Here is a tiny trained network, its code and every weight. The questions are about switching its units off for an input and a target symbol, where a switched-off unit gives its printed mean instead of its output.

import numpy as np


def w(rows, s, z=0):
    codes = np.array(rows[::2]) - 128.0
    scale = np.full(codes.shape[1], s)
    scale[-1] = z or s
    return codes * scale


def norm(h):
    return h / np.sqrt((h * h).mean(-1, keepdims=True) + 1e-5)


def f(y):
    return np.maximum(y, 0)


def softmax(a):
    e = np.exp(a - a.max(-1, keepdims=True))
    return e / e.sum(-1, keepdims=True)


def log_softmax(a):
    a = a - a.max(-1, keepdims=True)
    return a - np.log(np.exp(a).sum(-1, keepdims=True))


def net(x, mask):
    ids = ['αδεηθλξπσ'.index(c) for c in x.split()]
    T = len(ids)
    res = E[ids] + P[:T]
    r = norm(res)
    for j in range(3):
        rows = slice(4 * j, 4 * j + 4)
        q, k, v = (r @ M[0][rows].T for M in (Q, K, V))
        z = softmax(np.where(np.tri(T) > 0, q @ k.T / 4**0.5, -1e9)) @ v
        o = O[0][rows]
        res = res + np.where(mask[j], z, o[:, -1]) @ o[:, :-1]
    y = f(norm(res) @ A[0][:, :-1].T + A[0][:, -1])
    res = res + np.where(mask[3:27], y, B[0][:, -1]) @ B[0][:, :-1]
    return log_softmax(norm(res)[-1] @ U[:, :-1].T + U[:, -1])


Q, K, V, O, A, B = {}, {}, {}, {}, {}, {}
E = w([
[138,88,52,76,182,113,60,96],'α',
[144,115,187,130,78,117,206,100],'δ',
[182,160,93,167,169,183,173,194],'ε',
[73,147,102,134,37,108,132,186],'η',
[66,117,249,190,118,120,166,93],'θ',
[59,91,184,103,105,102,159,185],'λ',
[79,138,61,97,135,72,212,164],'ξ',
[68,134,113,166,10,150,179,98],'π',
[163,83,103,218,134,41,150,143],'σ',
],0.018)
P = w([
[247,175,239,122,105,91,115,123],'0',
[173,138,205,108,102,118,107,122],'1',
[146,119,185,109,106,136,99,125],'2',
[134,94,168,109,110,144,107,126],'3',
[124,69,152,105,121,158,114,134],'4',
[112,52,142,97,120,162,115,137],'5',
],0.011)
Q[0] = w([
[172,199,84,123,245,191,107,135],'head 0',
[145,46,92,42,81,45,81,97],'head 0',
[69,41,188,141,73,108,158,82],'head 0',
[200,203,90,141,156,170,89,140],'head 0',
[87,105,169,135,149,208,112,164],'head 1',
[86,149,108,201,151,124,84,75],'head 1',
[181,81,149,159,114,157,118,139],'head 1',
[32,40,158,130,117,111,90,217],'head 1',
[202,190,94,115,113,230,71,159],'head 2',
[226,178,175,114,161,134,39,143],'head 2',
[91,167,149,157,171,146,227,133],'head 2',
[141,243,136,144,142,97,79,169],'head 2',
],0.011)
K[0] = w([
[110,165,227,131,42,110,101,149],'head 0',
[130,105,118,93,132,104,60,60],'head 0',
[156,61,5,161,182,114,104,100],'head 0',
[178,142,193,145,8,121,144,157],'head 0',
[118,144,160,118,147,160,106,108],'head 1',
[58,128,125,164,126,98,106,58],'head 1',
[133,90,89,208,132,175,130,127],'head 1',
[134,109,90,127,170,71,101,156],'head 1',
[153,220,199,163,124,156,179,162],'head 2',
[153,136,194,130,133,90,151,160],'head 2',
[149,144,139,79,159,136,35,73],'head 2',
[102,182,220,114,70,137,156,120],'head 2',
],0.012)
V[0] = w([
[213,60,40,228,113,46,49,121],'head 0',
[205,207,92,164,149,224,80,190],'head 0',
[103,173,46,80,196,17,190,142],'head 0',
[144,83,142,169,53,126,86,151],'head 0',
[167,138,124,60,113,77,20,33],'head 1',
[126,61,84,86,159,231,51,96],'head 1',
[117,200,112,180,192,96,151,2],'head 1',
[144,218,102,20,116,157,151,146],'head 1',
[80,125,152,183,175,119,208,178],'head 2',
[47,62,44,135,114,170,175,129],'head 2',
[133,124,189,127,161,193,113,132],'head 2',
[32,102,100,172,68,35,149,63],'head 2',
],0.0064)
O[0] = w([
[179,91,85,221,85,46,149,115,157],'head 0',
[102,114,128,140,90,187,110,211,80],'head 0',
[173,183,151,140,135,131,255,113,197],'head 0',
[105,75,113,89,108,103,105,141,136],'head 0',
[57,108,106,44,144,137,245,117,60],'head 1',
[67,108,205,149,131,164,160,133,2],'head 1',
[208,51,167,63,29,126,155,155,85],'head 1',
[124,188,107,95,148,206,139,152,130],'head 1',
[122,103,138,141,99,173,217,157,168],'head 2',
[204,140,140,90,102,128,139,158,95],'head 2',
[112,71,137,100,176,174,107,141,93],'head 2',
[151,137,186,103,68,62,180,144,147],'head 2',
],0.0083,0.007)
A[0] = w([
[163,150,133,108,110,140,90,24,91],'neuron 0',
[142,105,211,92,126,193,139,106,60],'neuron 1',
[87,176,211,104,177,91,83,113,27],'neuron 2',
[52,71,128,59,158,150,164,101,30],'neuron 3',
[230,161,128,145,132,116,97,197,187],'neuron 4',
[55,112,144,127,83,166,190,126,101],'neuron 5',
[185,145,98,171,144,112,95,106,72],'neuron 6',
[138,150,74,85,73,140,196,235,96],'neuron 7',
[189,138,129,68,157,153,69,82,2],'neuron 8',
[171,57,74,59,129,132,50,118,79],'neuron 9',
[130,86,169,113,118,126,69,146,29],'neuron 10',
[148,158,155,191,123,233,107,253,109],'neuron 11',
[145,80,223,96,113,143,179,160,69],'neuron 12',
[234,141,138,72,124,132,69,21,17],'neuron 13',
[91,139,165,137,73,127,169,87,108],'neuron 14',
[118,90,198,159,153,148,191,97,62],'neuron 15',
[200,101,177,141,59,147,55,109,68],'neuron 16',
[60,129,128,108,191,168,91,178,5],'neuron 17',
[174,99,173,159,90,226,92,236,147],'neuron 18',
[133,183,127,109,156,146,228,133,115],'neuron 19',
[131,133,162,212,209,117,151,110,185],'neuron 20',
[149,137,52,118,64,141,171,68,173],'neuron 21',
[96,100,100,103,132,169,196,150,118],'neuron 22',
[62,96,37,100,121,106,147,190,22],'neuron 23',
],0.011,0.0037)
B[0] = w([
[140,109,121,93,186,129,77,203,163],'neuron 0',
[144,176,124,163,166,141,118,41,158],'neuron 1',
[107,108,92,181,134,133,176,102,163],'neuron 2',
[142,111,147,116,78,127,154,176,156],'neuron 3',
[114,29,145,167,115,165,174,102,253],'neuron 4',
[147,110,88,107,209,121,119,147,166],'neuron 5',
[97,110,121,70,95,149,117,175,186],'neuron 6',
[163,196,153,150,224,146,169,88,219],'neuron 7',
[187,144,74,158,180,65,147,117,148],'neuron 8',
[149,163,105,186,165,105,153,176,171],'neuron 9',
[126,153,143,143,133,199,110,103,156],'neuron 10',
[149,75,34,177,96,254,135,117,254],'neuron 11',
[146,155,70,131,145,129,122,44,180],'neuron 12',
[94,135,79,121,180,126,103,188,170],'neuron 13',
[172,106,106,104,157,133,124,150,203],'neuron 14',
[113,165,89,83,150,131,154,133,170],'neuron 15',
[120,76,133,113,108,180,139,174,196],'neuron 16',
[134,136,160,132,108,100,173,193,179],'neuron 17',
[129,141,44,145,129,232,164,164,235],'neuron 18',
[175,177,202,106,147,138,22,164,242],'neuron 19',
[113,131,156,102,62,163,111,183,225],'neuron 20',
[105,109,222,129,168,160,111,100,249],'neuron 21',
[181,162,135,99,92,163,88,70,152],'neuron 22',
[157,211,116,128,83,168,113,77,159],'neuron 23',
],0.0096,0.007)
U = w([
[146,127,67,14,44,119,174,177,10],'α',
[158,97,26,121,228,81,102,158,73],'δ',
[157,103,67,162,62,252,154,151,120],'ε',
[75,191,86,115,44,104,48,107,254],'η',
[88,77,164,176,176,157,20,30,41],'θ',
[21,136,136,156,142,115,199,156,106],'λ',
[203,187,213,125,133,152,131,130,192],'ξ',
[124,91,160,35,68,152,1,187,102],'π',
[187,50,110,153,39,66,151,95,252],'σ',
],0.0092,0.003)

Each question gives the input, a string of symbols that net reads in full, and the target symbol t.
The units are the heads (4 rows each of Q, K, V and O) and the neurons (one row each of A and B). Each row of codes is followed by its name. A weight is (code - 128) times the scale printed after its matrix; where a second scale follows, it is the last column's (O, A, B and U).
mask holds one flag per unit, heads first, then neurons. A switched-off unit (its flag False) gives its mean, the last column of its rows in O or B, instead of its output. The means were averaged over made-up inputs and are rounded, as every weight is.
A unit's drop is (log p(t) with every unit on - log p(t) with that unit switched off) / (log p(t) with every unit on - log p(t) with every unit switched off).
The circuit of an input: a set's keep is (log p(t) with only the set's units on - log p(t) with every unit switched off) / (log p(t) with every unit on - log p(t) with every unit switched off). Starting from the 12 units with the biggest drops (on a tie, the unit counted first), units are removed one at a time, each time the one whose removal leaves the highest keep (on an exact tie, the one counted first), for as long as the keep stays at least 0.8.
circuit, biggest first: the units of the circuit, biggest drop first
unit that matters most: the unit with the biggest drop
top k neurons: the k neurons with the biggest drops, biggest first
heads that matter: for each layer, one digit per head in row order, 1 if its drop is at least 0.15 and else 0, layers parted by /
drop when u is switched off: that unit's drop, to one decimal
input ε ξ ξ π π, target ξ: heads that matter -> 000
input π ξ η, target ξ: heads that matter -> 100
input ξ σ π η, target σ: heads that matter -> 100
input λ ξ α ξ, target δ: top 3 neurons -> neuron 11; neuron 19; neuron 20
input θ λ θ λ, target λ: heads that matter -> 010
input ξ θ λ, target ξ: circuit, biggest first -> head 0; neuron 19
input η α ε ε ξ, target η: top neuron -> neuron 23
input δ ξ ξ θ ξ δ, target ξ: heads that matter -> 000
input δ θ α α, target α: heads that matter -> 010
input θ ε ξ σ, target σ: heads that matter -> 000
input ξ ξ θ ξ ξ λ, target ξ: heads that matter -> 100
input ε ξ α δ ξ α, target ξ: heads that matter -> 011
input α ξ α, target ξ: heads that matter -> 010
input ε α η ξ σ α, target σ: unit that matters most -> head 0
input σ σ η σ η, target σ: heads that matter -> 000
input θ θ α ξ η, target ξ: heads that matter -> 010
input δ π η θ, target θ: heads that matter -> 100
input η δ σ σ θ θ, target σ: heads that matter -> 000
input θ σ δ, target σ: drop when head 0 is switched off -> 0.4
input δ ξ α δ θ, target λ: drop when neuron 22 is switched off -> -0.1
input δ θ π, target π: drop when head 0 is switched off -> 0.7
input π ξ α, target δ: top neuron -> neuron 9
input θ ξ α θ θ, target λ: drop when neuron 3 is switched off -> 0.1
